Below is a small trained network, with its code and all its weights. Each question gives an input and a class and asks what happens when units are switched off, that is, made to give their printed mean instead of their output.

import numpy as np


def w(rows, s, z=0):
    codes = np.array(rows[::2]) - 128.0
    scale = np.full(codes.shape[1], s)
    scale[-1] = z or s
    return codes * scale


def f(y):
    return np.maximum(y, 0)


def log_softmax(a):
    a = a - a.max(-1, keepdims=True)
    return a - np.log(np.exp(a).sum(-1, keepdims=True))


def net(x, mask):
    res = np.array(x, float).reshape(1, 4) / 4 @ E
    y = f(res @ A[0][:, :-1].T + A[0][:, -1])
    res = res + np.where(mask, y, B[0][:, -1]) @ B[0][:, :-1]
    return log_softmax(res[-1] @ U[:, :-1].T + U[:, -1])


A, B = {}, {}
E = w([
[103,178,80,177,203,71,137],'x0',
[7,94,103,101,122,162,153],'x1',
[174,125,52,82,90,87,187],'x2',
[124,199,91,58,123,194,87],'x3',
],0.014)
A[0] = w([
[157,41,150,121,107,177,133,214],'neuron 0',
[28,79,136,96,175,174,122,157],'neuron 1',
[125,201,118,84,101,135,47,30],'neuron 2',
[191,148,157,178,152,131,70,147],'neuron 3',
[110,221,162,129,125,197,93,167],'neuron 4',
[8,42,96,112,132,113,206,75],'neuron 5',
[143,189,135,83,162,213,104,70],'neuron 6',
[138,92,200,81,96,145,99,2],'neuron 7',
[205,118,74,102,131,96,140,118],'neuron 8',
[110,206,81,100,135,109,67,88],'neuron 9',
[155,93,128,138,80,149,116,45],'neuron 10',
[184,143,127,119,102,67,46,45],'neuron 11',
[139,60,193,100,86,144,77,15],'neuron 12',
[252,147,152,118,143,85,118,194],'neuron 13',
[120,180,109,220,193,146,129,101],'neuron 14',
[188,167,191,126,150,118,110,10],'neuron 15',
[196,139,196,122,141,87,125,39],'neuron 16',
[161,106,155,82,64,189,139,184],'neuron 17',
[76,135,228,181,186,163,21,57],'neuron 18',
[134,199,91,83,150,190,122,76],'neuron 19',
[134,45,183,196,117,88,183,138],'neuron 20',
[127,161,87,169,224,99,116,36],'neuron 21',
[119,34,195,170,188,101,114,162],'neuron 22',
[168,114,99,71,82,96,203,76],'neuron 23',
[124,66,176,171,155,71,169,16],'neuron 24',
[82,179,48,183,202,45,133,118],'neuron 25',
[108,199,147,137,107,172,72,171],'neuron 26',
[167,116,9,77,117,80,196,1],'neuron 27',
[138,149,203,145,141,109,63,89],'neuron 28',
[104,135,87,126,241,126,135,113],'neuron 29',
[121,81,200,182,103,61,204,16],'neuron 30',
],0.011,0.0072)
B[0] = w([
[145,147,175,152,158,116,52,219],'neuron 0',
[100,85,84,70,97,188,109,222],'neuron 1',
[158,194,109,120,151,162,177,169],'neuron 2',
[63,80,78,82,117,210,84,204],'neuron 3',
[177,137,90,159,171,116,138,201],'neuron 4',
[112,103,82,74,86,198,110,226],'neuron 5',
[166,188,110,138,167,141,173,182],'neuron 6',
[126,145,185,119,99,126,123,168],'neuron 7',
[136,99,89,122,114,103,140,193],'neuron 8',
[184,162,136,136,136,121,138,179],'neuron 9',
[128,130,175,109,107,141,149,153],'neuron 10',
[98,114,120,122,95,175,135,169],'neuron 11',
[164,145,218,120,90,151,98,182],'neuron 12',
[82,76,103,82,134,199,107,249],'neuron 13',
[144,125,180,130,107,129,94,195],'neuron 14',
[101,108,115,92,76,149,143,164],'neuron 15',
[117,120,113,92,93,181,140,178],'neuron 16',
[146,151,178,149,153,102,87,223],'neuron 17',
[189,34,114,135,36,3,226,227],'neuron 18',
[150,168,103,137,154,137,171,183],'neuron 19',
[154,212,76,144,176,130,137,236],'neuron 20',
[152,144,195,141,78,159,100,187],'neuron 21',
[185,165,76,176,183,120,137,229],'neuron 22',
[190,99,137,161,104,80,142,195],'neuron 23',
[166,191,105,139,129,130,155,189],'neuron 24',
[149,136,197,112,123,139,69,235],'neuron 25',
[157,120,100,163,172,114,140,190],'neuron 26',
[180,92,132,145,92,49,164,201],'neuron 27',
[128,86,98,115,99,96,176,178],'neuron 28',
[136,138,182,121,118,133,69,186],'neuron 29',
[165,210,111,117,159,157,180,203],'neuron 30',
],0.011,0.015)
U = w([
[147,205,86,141,158,144,155,106],'0',
[103,71,86,90,81,210,114,98],'1',
[146,69,126,138,78,44,166,129],'2',
[141,154,253,131,100,145,73,104],'3',
[125,90,85,147,182,113,54,254],'4',
[80,121,124,144,147,117,117,116],'5',
[95,120,141,157,142,109,110,116],'6',
],0.016,0.027)

Each question gives the input, the list of numbers given to net, and the class t.
The units are the neurons (one row each of A and B). Each row of codes is followed by its name. A weight is (code - 128) times the scale printed after its matrix; where a second scale follows, it is the last column's (A, B and U).
mask holds one flag per neuron, in row order. A switched-off neuron (its flag False) gives its mean, the last column of its row in B, instead of its output. The means were averaged over made-up inputs and are rounded, as every weight is.
A unit's drop is (log p(t) with every unit on - log p(t) with that unit switched off) / (log p(t) with every unit on - log p(t) with every unit switched off).
The circuit of an input: a set's keep is (log p(t) with only the set's units on - log p(t) with every unit switched off) / (log p(t) with every unit on - log p(t) with every unit switched off). Starting from the 12 units with the biggest drops (on a tie, the unit counted first), units are removed one at a time, each time the one whose removal leaves the highest keep (on an exact tie, the one counted first), for as long as the keep stays at least 0.8.
units of the circuit, in order: the units of the circuit, biggest drop first
unit that matters most: the unit with the biggest drop
top k neurons: the k neurons with the biggest drops, biggest first
drop when u is switched off: that unit's drop, to one decimal
input [-1,-2,-3,1], class 4: top 2 neurons	(neuron 27; neuron 23)
input [-4,1,-7,0], class 2: units of the circuit, in order	(neuron 18)
input [6,-7,8,6], class 2: top 4 neurons	(neuron 27; neuron 23; neuron 5; neuron 1)
input [-7,-1,-3,-7], class 0: top 3 neurons	(neuron 20; neuron 22; neuron 30)
input [3,7,-7,1], class 1: top 3 neurons	(neuron 1; neuron 5; neuron 27)
input [1,5,1,-5], class 0: top 4 neurons	(neuron 13; neuron 20; neuron 3; neuron 30)
input [7,-8,-4,-1], class 1: units of the circuit, in order	(neuron 3; neuron 13)
input [8,4,7,1], class 3: top 4 neurons	(neuron 25; neuron 18; neuron 29; neuron 21)
input [-7,0,-2,6], class 3: top 3 neurons	(neuron 12; neuron 17; neuron 20)
input [-7,-7,-3,0], class 1: top 2 neurons	(neuron 3; neuron 13)
input [-3,-8,8,0], class 1: top 2 neurons	(neuron 13; neuron 18)
input [3,5,-6,6], class 0: top 3 neurons	(neuron 6; neuron 2; neuron 4)
input [-6,-7,4,-6], class 1: top 3 neurons	(neuron 13; neuron 16; neuron 3)
input [-2,-5,2,-3], class 1: units of the circuit, in order	(neuron 13)
input [0,2,1,2], class 4: top 3 neurons	(neuron 18; neuron 13; neuron 30)
input [-8,6,8,8], class 0: top 4 neurons	(neuron 18; neuron 19; neuron 6; neuron 2)
input [-3,0,0,3], class 4: top 4 neurons	(neuron 30; neuron 20; neuron 24; neuron 25)
input [-4,-6,-4,-5], class 1: top 4 neurons	(neuron 3; neuron 13; neuron 16; neuron 15)
input [-8,0,6,8], class 0: drop when neuron 25 is switched off	0.2
input [5,-4,-4,0], class 3: unit that matters most	neuron 21
input [5,-5,8,6], class 2: drop when neuron 27 is switched off	0.8
input [-7,5,3,3], class 3: drop when neuron 17 is switched off	0.2
input [8,7,-5,-2], class 3: drop when neuron 13 is switched off	0.3
